Below is a small trained network, with its code and all its weights. Each question gives an input and a class and asks what happens when units are switched off, that is, made to give their printed mean instead of their output.

import numpy as np


def w(rows, s, z=0):
    codes = np.array(rows[::2]) - 128.0
    scale = np.full(codes.shape[1], s)
    scale[-1] = z or s
    return codes * scale


def f(y):
    return y / 2 * (1 + np.tanh(0.7978845608 * (y + 0.044715 * y**3)))


def log_softmax(a):
    a = a - a.max(-1, keepdims=True)
    return a - np.log(np.exp(a).sum(-1, keepdims=True))


def net(x, mask):
    res = np.array(x, float).reshape(1, 4) / 4 @ E
    y = f(res @ A[0][:, :-1].T + A[0][:, -1])
    res = res + np.where(mask, y, B[0][:, -1]) @ B[0][:, :-1]
    return log_softmax(res[-1] @ U[:, :-1].T + U[:, -1])


A, B = {}, {}
E = w([
[97,4,139,60,152,121],'x0',
[23,125,150,173,145,157],'x1',
[120,163,150,131,129,75],'x2',
[159,89,195,200,90,115],'x3',
],0.011)
A[0] = w([
[226,132,166,73,165,1,230],'N1',
[76,187,113,59,205,76,105],'N2',
[71,120,114,157,137,122,53],'N3',
[139,93,205,176,128,100,74],'N4',
[29,141,175,138,108,118,43],'N5',
[112,41,169,94,168,68,26],'N6',
[92,179,69,45,129,186,136],'N7',
[41,151,200,132,146,164,3],'N8',
[154,88,184,153,72,101,62],'N9',
[85,37,110,106,227,159,203],'N10',
],0.01,0.0034)
B[0] = w([
[141,160,87,111,109,203,226],'N1',
[124,49,106,182,73,113,189],'N2',
[148,114,72,75,70,163,148],'N3',
[145,65,95,150,43,99,185],'N4',
[199,178,107,48,96,186,181],'N5',
[127,246,184,184,162,113,208],'N6',
[196,121,135,176,61,89,199],'N7',
[157,178,134,64,86,152,178],'N8',
[150,109,90,118,66,106,178],'N9',
[152,145,155,162,100,142,254],'N10',
],0.011,0.0099)
U = w([
[143,153,115,2,102,237,112],'0',
[113,50,122,164,45,23,87],'1',
[128,253,200,237,180,117,152],'2',
[98,140,133,163,125,182,253],'3',
[95,108,179,106,183,103,187],'4',
[46,93,116,60,201,106,54],'5',
[7,82,91,110,180,109,47],'6',
],0.0087,0.0068)

Each question gives the input, the list of numbers given to net, and the class t.
The units are the neurons (one row each of A and B). Each row of codes is followed by its name. A weight is (code - 128) times the scale printed after its matrix; where a second scale follows, it is the last column's (A, B and U).
mask holds one flag per neuron, in row order. A switched-off neuron (its flag False) gives its mean, the last column of its row in B, instead of its output. The means were averaged over made-up inputs and are rounded, as every weight is.
A unit's drop is (log p(t) with every unit on - log p(t) with that unit switched off) / (log p(t) with every unit on - log p(t) with every unit switched off).
The circuit of an input: a set's keep is (log p(t) with only the set's units on - log p(t) with every unit switched off) / (log p(t) with every unit on - log p(t) with every unit switched off). Starting from all 10 units, units are removed one at a time, each time the one whose removal leaves the highest keep (on an exact tie, the one counted first), for as long as the keep stays at least 0.8.
units of the circuit, in order: the units of the circuit, biggest drop first
top k neurons: the k neurons with the biggest drops, biggest first
drop when u is switched off: that unit's drop, to one decimal
input [7,4,4,3], class 2: units of the circuit, in order	[N6]
input [1,4,1,3], class 0: units of the circuit, in order	[N5; N2; N6]
input [8,8,-2,-2], class 0: top 2 neurons	[N5; N3]
input [-7,-4,-1,-7], class 1: units of the circuit, in order	[N7; N2]
input [-2,1,1,5], class 1: units of the circuit, in order	[N6; N4]
input [8,-1,-4,-7], class 2: units of the circuit, in order	[N6; N10]
input [-4,-5,5,-2], class 0: top 2 neurons	[N1; N6]
input [1,2,-4,-7], class 1: units of the circuit, in order	[N7; N2]
input [6,-5,8,2], class 3: units of the circuit, in order	[N1; N6; N5]
input [0,7,-6,6], class 0: units of the circuit, in order	[N5; N8]
input [-2,-1,-1,6], class 1: units of the circuit, in order	[N6; N4]
input [1,1,-1,-3], class 4: units of the circuit, in order	[N4; N1; N5]
input [-7,0,-5,-8], class 1: units of the circuit, in order	[N7; N2]
input [3,8,4,2], class 0: units of the circuit, in order	[N5]
input [-4,5,-5,7], class 1: top 3 neurons	[N4; N1; N6]
input [-6,-1,-1,8], class 1: top 3 neurons	[N4; N6; N9]
input [1,1,0,3], class 4: top 4 neurons	[N7; N2; N1; N10]
input [-8,6,-6,-8], class 1: top 4 neurons	[N7; N2; N6; N1]
input [-6,2,-4,-7], class 1: top 3 neurons	[N7; N6; N2]
input [-7,-7,6,1], class 0: units of the circuit, in order	[N1]
input [-1,0,3,-1], class 4: top 2 neurons	[N6; N10]
input [-4,5,5,0], class 0: drop when N9 is switched off	0.0
input [7,-7,7,7], class 0: drop when N3 is switched off	-0.1
input [8,-1,5,-2], class 2: drop when N6 is switched off	0.5
